Below are the code and all the weights of a small trained network. Each question names an input and a class and asks about switching units off, where a switched-off unit gives its printed mean instead of its output.

import numpy as np


def w(rows, s, z=0):
    codes = np.array(rows[::2]) - 128.0
    scale = np.full(codes.shape[1], s)
    scale[-1] = z or s
    return codes * scale


def f(y):
    return y / 2 * (1 + np.tanh(0.7978845608 * (y + 0.044715 * y**3)))


def log_softmax(a):
    a = a - a.max(-1, keepdims=True)
    return a - np.log(np.exp(a).sum(-1, keepdims=True))


def net(x, mask):
    res = np.array(x, float).reshape(1, 2) / 4 @ E
    y = f(res @ A[0][:, :-1].T + A[0][:, -1])
    res = res + np.where(mask, y, B[0][:, -1]) @ B[0][:, :-1]
    return log_softmax(res[-1] @ U[:, :-1].T + U[:, -1])


A, B = {}, {}
E = w([
[64,150,144,220,66,68,168,232,59,162],'x0',
[255,75,56,81,31,154,27,228,191,192],'x1',
],0.0086)
A[0] = w([
[97,177,143,145,177,195,187,55,135,67,64],'N1',
[164,19,79,142,67,159,63,121,150,143,7],'N2',
[167,113,113,57,170,118,140,132,119,140,254],'N3',
[189,126,168,40,183,160,150,55,206,107,21],'N4',
[80,134,103,225,73,41,158,207,56,154,45],'N5',
[155,150,123,88,198,192,63,78,171,81,96],'N6',
[121,98,122,56,85,118,32,186,135,135,36],'N7',
[80,187,202,120,180,97,122,113,64,55,2],'N8',
[2,200,171,181,208,78,185,100,57,78,228],'N9',
[166,166,92,108,121,146,88,154,170,196,98],'N10',
],0.0077,0.0069)
B[0] = w([
[55,98,155,139,162,179,60,190,145,95,171],'N1',
[22,114,205,65,182,162,146,171,132,41,156],'N2',
[198,122,26,160,107,75,39,109,198,206,171],'N3',
[130,201,224,53,155,99,203,68,182,100,161],'N4',
[154,218,197,59,152,49,197,70,233,116,183],'N5',
[122,200,185,79,104,66,169,57,162,134,165],'N6',
[73,109,196,103,152,157,85,184,157,11,154],'N7',
[134,63,179,121,191,202,191,148,38,31,161],'N8',
[129,132,92,131,91,143,47,135,157,135,249],'N9',
[60,69,161,128,135,164,86,174,156,57,157],'N10',
],0.012,0.018)
U = w([
[111,255,245,80,133,28,195,87,189,106,65],'0',
[29,43,183,143,194,224,67,234,119,27,14],'1',
[176,112,38,197,57,60,18,139,167,221,242],'2',
[136,49,110,191,145,187,241,115,31,135,2],'3',
],0.01,0.0075)

Each question gives the input, the list of numbers given to net, and the class t.
The units are the neurons (one row each of A and B). Each row of codes is followed by its name. A weight is (code - 128) times the scale printed after its matrix; where a second scale follows, it is the last column's (A, B and U).
mask holds one flag per neuron, in row order. A switched-off neuron (its flag False) gives its mean, the last column of its row in B, instead of its output. The means were averaged over made-up inputs and are rounded, as every weight is.
A unit's drop is (log p(t) with every unit on - log p(t) with that unit switched off) / (log p(t) with every unit on - log p(t) with every unit switched off).
The circuit of an input: a set's keep is (log p(t) with only the set's units on - log p(t) with every unit switched off) / (log p(t) with every unit on - log p(t) with every unit switched off). Starting from all 10 units, units are removed one at a time, each time the one whose removal leaves the highest keep (on an exact tie, the one counted first), for as long as the keep stays at least 0.8.
units of the circuit, in order: the units of the circuit, biggest drop first
unit that matters most: the unit with the biggest drop
top k neurons: the k neurons with the biggest drops, biggest first
drop of u: that unit's drop, to one decimal
input [5,5], class 0: units of the circuit, in order : (N5)
input [-3,-4], class 1: top 2 neurons : (N5; N1)
input [3,2], class 2: top 3 neurons : (N4; N6; N2)
input [-4,5], class 1: top 4 neurons : (N5; N10; N2; N7)
input [-5,7], class 1: top 2 neurons : (N10; N5)
input [1,3], class 2: top 2 neurons : (N8; N1)
input [3,-3], class 2: top 3 neurons : (N9; N4; N6)
input [-7,8], class 1: top 4 neurons : (N10; N2; N7; N5)
input [6,7], class 1: top 2 neurons : (N10; N7)
input [-6,6], class 0: top 4 neurons : (N6; N4; N1; N9)
input [7,5], class 0: drop of N5 : 2.2
input [0,2], class 2: drop of N1 : 0.0
input [-3,2], class 2: drop of N5 : 1.0
input [-5,-8], class 1: unit that matters most : N1
input [-1,-3], class 2: drop of N10 : 0.1
